[[124 124 146 127 136 121 127 123 140]
 [130 114 144 133 137 128 120 117 139]
 [132 131 127 129 126 131 127 136 129]
 [123 124 141 116 113 150 126 134 137]
 [122 136 126 119 112 140 131 141 122]
 [134 131 107 140 143 101 126 116 122]
 [132 128 125 131 144 101 123 112 140]
 [132 125 125 125 136 110 124 116 142]
 [121 127 138 120 113 152 131 139 128]]
->
[[123 140 124 124 146 127 136 121 127]
 [117 139 130 114 144 133 137 128 120]
 [136 129 132 131 127 129 126 131 127]
 [134 137 123 124 141 116 113 150 126]
 [141 122 122 136 126 119 112 140 131]
 [116 122 134 131 107 140 143 101 126]
 [112 140 132 128 125 131 144 101 123]
 [116 142 132 125 125 125 136 110 124]
 [139 128 121 127 138 120 113 152 131]]

[[145 146 139 114 146 121 126 116 120 114 115]
 [145 147 139 113 144 120 127 116 118 114 115]
 [150 138 131 113 135 126 123 107 132 113 113]]
->
[[114 115 145 146 139 114 146 121 126 116 120]
 [114 115 145 147 139 113 144 120 127 116 118]
 [113 113 150 138 131 113 135 126 123 107 132]]

[[117 117 134 132 112 129 126 127 121 129 121 136 138]
 [119 137 137 112 103 128 131 129 136 126 137 136 130]
 [ 99 121 148 123 127 138 128 120 114 125 121 122 144]
 [140 131 143 144 131 135 122 133 147 134 125 128 136]]
->
[[136 138 117 117 134 132 112 129 126 127 121 129 121]
 [136 130 119 137 137 112 103 128 131 129 136 126 137]
 [122 144  99 121 148 123 127 138 128 120 114 125 121]
 [128 136 140 131 143 144 131 135 122 133 147 134 125]]

[[155 150 123 126]
 [152 138 118 129]
 [127 115 121 131]
 [109 117 133 129]
 [117 121 132 126]
 [110 117 133 127]]
->
[[123 126 155 150]
 [118 129 152 138]
 [121 131 127 115]
 [133 129 109 117]
 [132 126 117 121]
 [133 127 110 117]]

[[135 133 121 119 118 135 123]
 [142 132 111 115 119 144 110]
 [136 129 118 116 117 141 112]
 [148 134 104 113 114 148 103]
 [119 123 138 132 130 125 138]
 [131 126 123 127 125 131 120]
 [131 132 118 123 117 132 117]
 [142 133 108 112 108 146 108]
 [145 134 108 113 112 148 110]]
->
[[135 123 135 133 121 119 118]
 [144 110 142 132 111 115 119]
 [141 112 136 129 118 116 117]
 [148 103 148 134 104 113 114]
 [125 138 119 123 138 132 130]
 [131 120 131 126 123 127 125]
 [132 117 131 132 118 123 117]
 [146 108 142 133 108 112 108]
 [148 110 145 134 108 113 112]]

[[134 145 118 102 131 136]
 [125 108 108 129 116 130]]
->
[[131 136 134 145 118 102]
 [116 130 125 108 108 129]]

[[108 128 128 122 122 147]
 [127 101 139 103 136 133]
 [142 134 107 131 110 148]]
->
[[122 147 108 128 128 122]
 [136 133 127 101 139 103]
 [110 148 142 134 107 131]]

[[108 132 112]
 [122 106 107]
 [120 110 108]
 [119 111 108]
 [117 115 109]]
->
[[132 112 108]
 [106 107 122]
 [110 108 120]
 [111 108 119]
 [115 109 117]]
---
[[110 120 151 115 121]
 [114 131 114 128 135]
 [111 122 143 129 135]
 [112 118 146 124 120]
 [112 134 109 131 137]
 [123 119 129 113 109]]
->
[[110 114 111 112 112 123]
 [120 131 122 118 134 119]
 [151 114 143 146 109 129]
 [115 128 129 124 131 113]
 [121 135 135 120 137 109]]

[[143 113 130 137 124 130 128 123 140 133 128 118 131 134]
 [149 108 137 142 129 123 128 120 145 134 127 128 132 129]
 [150 113 131 138 128 124 131 127 142 135 125 121 133 126]
 [151 113 130 137 128 123 131 128 142 134 126 121 133 125]
 [137 117 129 135 126 127 125 124 138 127 129 120 129 133]]
->
[[143 149 150 151 137]
 [113 108 113 113 117]
 [130 137 131 130 129]
 [137 142 138 137 135]
 [124 129 128 128 126]
 [130 123 124 123 127]
 [128 128 131 131 125]
 [123 120 127 128 124]
 [140 145 142 142 138]
 [133 134 135 134 127]
 [128 127 125 126 129]
 [118 128 121 121 120]
 [131 132 133 133 129]
 [134 129 126 125 133]]

[[108 124]
 [109 127]
 [112 123]
 [107 126]
 [127 110]
 [124 146]
 [127 145]
 [132 107]
 [129 115]
 [146 131]
 [112 131]]
->
[[108 109 112 107 127 124 127 132 129 146 112]
 [124 127 123 126 110 146 145 107 115 131 131]]

[[147 104 121 103 129 102 148 136 120 148 122 101 114]
 [115 126 127 126 143 126 116 140 134 104 138 126 139]]
->
[[147 115]
 [104 126]
 [121 127]
 [103 126]
 [129 143]
 [102 126]
 [148 116]
 [136 140]
 [120 134]
 [148 104]
 [122 138]
 [101 126]
 [114 139]]

[[129 130 137 144 119 124 128 119 128]
 [131 108 129 111 142 104 132 129 134]
 [132 114 138 121 142 124 130 150 129]
 [130 152 118 129 136 155 131 139 122]
 [133 143 121 144 116 143 126 125 128]
 [129 142 121 130 135 146 134 136 125]
 [130 123 132 116 138 114 133 108 128]
 [125 129 143 132 109 146 126 116 123]
 [127 119 137 134 125 111 139 102 131]
 [124 133 126 118 130 149 129 136 123]]
->
[[129 131 132 130 133 129 130 125 127 124]
 [130 108 114 152 143 142 123 129 119 133]
 [137 129 138 118 121 121 132 143 137 126]
 [144 111 121 129 144 130 116 132 134 118]
 [119 142 142 136 116 135 138 109 125 130]
 [124 104 124 155 143 146 114 146 111 149]
 [128 132 130 131 126 134 133 126 139 129]
 [119 129 150 139 125 136 108 116 102 136]
 [128 134 129 122 128 125 128 123 131 123]]

[[136 133 119 105 131 120 132 139 111 120 135 122]
 [126 124 130 122 139 147 122 139 140 127 136 116]]
->
[[136 126]
 [133 124]
 [119 130]
 [105 122]
 [131 139]
 [120 147]
 [132 122]
 [139 139]
 [111 140]
 [120 127]
 [135 136]
 [122 116]]

[[136 152 144 148 144 127 140]
 [124 109 132 119 119 135 105]
 [132 139 142 135 133 133 126]
 [126 109 127 120 121 131 109]
 [118 104 105 110 114 123 127]]
->
[[136 124 132 126 118]
 [152 109 139 109 104]
 [144 132 142 127 105]
 [148 119 135 120 110]
 [144 119 133 121 114]
 [127 135 133 131 123]
 [140 105 126 109 127]]

[[143 144 120 144 144 121 122 108 145 134 133 142 145 135 121]
 [124 116 125 119  99 128 126 144 112 144 109 118 109 141 117]]
->
[[143 124]
 [144 116]
 [120 125]
 [144 119]
 [144  99]
 [121 128]
 [122 126]
 [108 144]
 [145 112]
 [134 144]
 [133 109]
 [142 118]
 [145 109]
 [135 141]
 [121 117]]

[[143 139 134 139 134]
 [150 135 135 143 134]]
->
[[143 150]
 [139 135]
 [134 135]
 [139 143]
 [134 134]]
